Below is a small trained network, with its code and all its weights. Each question gives an input and a target symbol and asks what happens when units are switched off, that is, made to give their printed mean instead of their output.

import numpy as np


def w(rows, s, z=0):
    codes = np.array(rows[::2]) - 128.0
    scale = np.full(codes.shape[1], s)
    scale[-1] = z or s
    return codes * scale


def f(y):
    return np.maximum(y, 0)


def softmax(a):
    e = np.exp(a - a.max(-1, keepdims=True))
    return e / e.sum(-1, keepdims=True)


def log_softmax(a):
    a = a - a.max(-1, keepdims=True)
    return a - np.log(np.exp(a).sum(-1, keepdims=True))


def net(x, mask):
    ids = ['ΔΣΨΩαβζηλμ'.index(c) for c in x.split()]
    T = len(ids)
    res = E[ids] + P[:T]
    u = 0
    for l in range(2):
        q, k, v = (res @ M[l].T for M in (Q, K, V))
        z = softmax(np.where(np.tri(T) > 0, q @ k.T / 3**0.5, -1e9)) @ v
        res = res + np.where(mask[u], z, O[l][:, -1]) @ O[l][:, :-1]
        u += 1
        y = f(res @ A[l][:, :-1].T + A[l][:, -1])
        res = res + np.where(mask[u : u + 8], y, B[l][:, -1]) @ B[l][:, :-1]
        u += 8
    return log_softmax(res[-1] @ U[:, :-1].T + U[:, -1])


Q, K, V, O, A, B = {}, {}, {}, {}, {}, {}
E = w([
[36,80,123,81,123,101,145,114,215],'Δ',
[122,228,179,111,208,170,95,177,149],'Σ',
[172,121,167,149,112,45,119,148,93],'Ψ',
[226,79,165,91,217,135,196,100,244],'Ω',
[113,89,128,126,134,236,76,78,116],'α',
[99,239,140,192,88,114,161,253,122],'β',
[190,240,77,170,96,184,200,174,108],'ζ',
[229,133,217,167,131,159,131,117,114],'η',
[187,154,38,77,227,130,180,134,175],'λ',
[154,116,17,82,164,173,86,73,63],'μ',
],0.014)
P = w([
[143,97,158,132,131,77,135,106,77],'0',
[139,138,87,168,144,117,101,121,183],'1',
[152,121,105,114,120,112,103,141,144],'2',
[92,128,133,152,156,55,189,101,79],'3',
[112,122,91,200,118,123,89,88,177],'4',
[144,112,131,51,137,82,148,158,78],'5',
[98,136,115,139,158,74,162,86,82],'6',
[144,81,78,175,67,159,83,126,178],'7',
[130,105,135,110,135,76,141,132,108],'8',
[81,182,104,208,169,67,130,49,113],'9',
[161,95,110,106,106,109,101,145,126],'10',
[168,83,172,10,139,48,144,163,73],'11',
[112,88,113,181,125,106,111,117,131],'12',
[138,48,52,219,67,179,78,138,152],'13',
],0.012)
Q[0] = w([
[108,154,117,108,195,120,112,135,112],'0.h0',
[80,129,146,255,169,121,173,47,114],'0.h0',
[146,133,63,252,115,145,15,112,238],'0.h0',
],0.0086)
K[0] = w([
[129,86,134,187,26,141,143,96,173],'0.h0',
[151,114,78,149,77,174,58,167,211],'0.h0',
[186,86,150,1,50,145,110,230,113],'0.h0',
],0.0083)
V[0] = w([
[251,154,200,253,65,238,122,34,101],'0.h0',
[191,106,220,161,201,70,81,191,89],'0.h0',
[89,70,163,212,27,22,137,163,194],'0.h0',
],0.0057)
O[0] = w([
[91,83,105,137,95,165,192,92,80,2],'0.h0',
[63,188,165,100,65,98,154,5,112,208],'0.h0',
[175,109,128,172,23,97,119,177,148,107],'0.h0',
],0.011,0.0014)
A[0] = w([
[212,164,253,194,147,174,111,116,72,87],'0.n0',
[66,37,62,125,87,117,121,193,80,204],'0.n1',
[51,210,172,155,81,49,45,157,85,206],'0.n2',
[180,159,168,104,165,109,79,100,106,251],'0.n3',
[146,84,118,145,234,41,61,12,114,144],'0.n4',
[146,244,107,135,109,92,166,100,226,148],'0.n5',
[79,155,91,136,107,152,158,133,200,159],'0.n6',
[64,151,193,155,148,92,111,137,156,17],'0.n7',
],0.0063,0.002)
B[0] = w([
[62,136,45,141,160,122,170,98,170,203],'0.n0',
[165,76,145,164,127,142,114,158,130,178],'0.n1',
[117,109,160,102,82,156,127,149,160,224],'0.n2',
[115,62,112,141,58,112,113,53,134,223],'0.n3',
[135,173,135,2,94,131,117,170,119,255],'0.n4',
[130,168,144,130,99,74,158,146,77,240],'0.n5',
[97,117,144,96,177,152,163,164,113,189],'0.n6',
[160,162,104,91,91,119,95,96,173,167],'0.n7',
],0.0093,0.0051)
Q[1] = w([
[57,31,207,111,210,131,116,104,237],'1.h0',
[117,99,67,201,73,188,66,119,255],'1.h0',
[177,77,171,193,175,89,72,145,36],'1.h0',
],0.0054)
K[1] = w([
[235,211,144,142,138,137,126,75,50],'1.h0',
[238,34,204,43,3,205,176,167,127],'1.h0',
[29,211,134,151,110,82,172,47,104],'1.h0',
],0.0041)
V[1] = w([
[161,58,235,106,204,142,226,111,254],'1.h0',
[54,188,196,173,154,224,84,210,158],'1.h0',
[166,226,53,179,212,18,234,191,58],'1.h0',
],0.0055)
O[1] = w([
[179,111,175,116,158,110,173,68,247,139],'1.h0',
[78,173,191,178,143,133,140,128,112,3],'1.h0',
[108,189,81,115,79,173,151,129,176,110],'1.h0',
],0.012,0.0041)
A[1] = w([
[100,196,3,91,143,30,131,183,126,93],'1.n0',
[149,100,68,142,157,136,197,11,106,179],'1.n1',
[140,88,225,73,189,195,154,59,207,88],'1.n2',
[67,108,179,154,139,238,131,139,83,35],'1.n3',
[35,49,66,55,149,168,101,128,127,169],'1.n4',
[32,130,110,128,239,130,139,202,174,160],'1.n5',
[38,140,231,239,53,139,162,203,150,132],'1.n6',
[135,80,114,109,85,224,133,173,241,255],'1.n7',
],0.0059,0.0033)
B[1] = w([
[201,128,165,103,1,184,135,123,234,233],'1.n0',
[32,151,67,137,187,104,87,229,229,208],'1.n1',
[163,105,172,74,211,117,168,183,13,187],'1.n2',
[115,157,254,148,181,211,136,95,100,139],'1.n3',
[175,147,102,184,175,96,86,120,138,248],'1.n4',
[132,221,127,149,143,221,66,170,35,171],'1.n5',
[68,47,182,80,152,188,167,189,144,164],'1.n6',
[177,179,128,201,131,119,246,115,90,253],'1.n7',
],0.007,0.0071)
U = w([
[212,125,183,242,134,90,92,177,173,166],'Δ',
[81,253,214,125,138,99,88,82,129,191],'Σ',
[129,109,153,182,30,88,152,58,95,157],'Ψ',
[155,132,164,130,148,141,209,78,132,69],'Ω',
[146,113,138,215,175,154,116,164,49,204],'α',
[122,94,181,177,75,192,150,137,144,127],'β',
[176,188,72,240,89,153,213,146,19,116],'ζ',
[48,85,99,183,128,114,191,77,138,205],'η',
[157,173,140,114,121,181,121,107,213,1],'λ',
[147,177,70,141,129,105,52,227,78,49],'μ',
],0.0054,0.0056)

Each question gives the input, a string of symbols that net reads in full, and the target symbol t.
The units are the heads (3 rows each of Q, K, V and O) and the neurons (one row each of A and B). Each row of codes is followed by its name. A weight is (code - 128) times the scale printed after its matrix; where a second scale follows, it is the last column's (O, A, B and U).
mask holds one flag per unit, layer by layer, with each layer's heads first. A switched-off unit (its flag False) gives its mean, the last column of its rows in O or B, instead of its output. The means were averaged over made-up inputs and are rounded, as every weight is.
A unit's drop is (log p(t) with every unit on - log p(t) with that unit switched off) / (log p(t) with every unit on - log p(t) with every unit switched off).
The circuit of an input: a set's keep is (log p(t) with only the set's units on - log p(t) with every unit switched off) / (log p(t) with every unit on - log p(t) with every unit switched off). Starting from the 12 units with the biggest drops (on a tie, the unit counted first), units are removed one at a time, each time the one whose removal leaves the highest keep (on an exact tie, the one counted first), for as long as the keep stays at least 0.8.
units of the circuit, in order: the units of the circuit, biggest drop first
most important unit: the unit with the biggest drop
top k neurons: the k neurons with the biggest drops, biggest first
top k neurons in layer l: the k neurons of layer l with the biggest drops, biggest first
input η Δ Σ η λ Δ Σ Δ Δ Δ ζ Σ μ α, target Σ: units of the circuit, in order => 0.h0
input Ψ Σ ζ μ η Σ α β, target β: units of the circuit, in order => 1.n6, 0.n2
input η Σ Ω β Δ, target Ω: top 2 neurons => 1.n2, 1.n7
input Σ Δ Δ Σ Δ Δ Δ Δ Ψ Σ Δ Ψ, target Σ: units of the circuit, in order => 0.h0, 1.h0
input Σ Σ Ω λ λ, target λ: units of the circuit, in order => 1.n0, 1.h0, 0.h0, 0.n4
input ζ λ Ω Δ Ψ μ Ω Ω α η β η η ζ, target η: units of the circuit, in order => 0.h0, 1.n1, 1.h0
input η η Ψ ζ ζ λ η Δ, target λ: units of the circuit, in order => 0.h0, 1.h0, 0.n4
input η Ψ μ β Δ, target μ: units of the circuit, in order => 1.h0, 0.h0, 1.n4, 0.n4
input Σ Σ η, target η: units of the circuit, in order => 0.n0, 1.n1, 0.h0
input α Σ ζ η Δ Δ Δ ζ Δ Δ, target ζ: top 2 neurons => 1.n5, 1.n7
input μ β λ, target λ: top 2 neurons in layer 1 => 1.n0, 1.n2
input α α α λ Δ η η Δ α ζ α Δ Σ ζ, target Δ: units of the circuit, in order => 1.h0, 0.h0
input β β λ μ, target μ: top 2 neurons => 1.n7, 0.n5
input ζ Δ Σ μ Σ ζ λ Σ, target ζ: most important unit => 1.h0
input Ψ Σ Σ η β Ω λ Δ Ψ λ λ Σ, target λ: top 2 neurons => 1.n0, 0.n5
input Σ ζ Δ η ζ Σ Ω, target ζ: top 2 neurons => 1.n7, 0.n5
input β μ ζ Δ η η α η λ λ, target η: units of the circuit, in order => 0.h0, 1.n1
input λ Δ ζ ζ ζ η, target ζ: top 2 neurons in layer 1 => 1.n7, 1.n6
input Δ η Ψ μ Δ β Δ β, target β: units of the circuit, in order => 1.n6, 0.n2, 0.h0
input η Δ Δ μ μ α, target α: top 2 neurons in layer 1 => 1.n0, 1.n4
input λ Ω Ω, target Ω: top 2 neurons => 1.n2, 1.n7
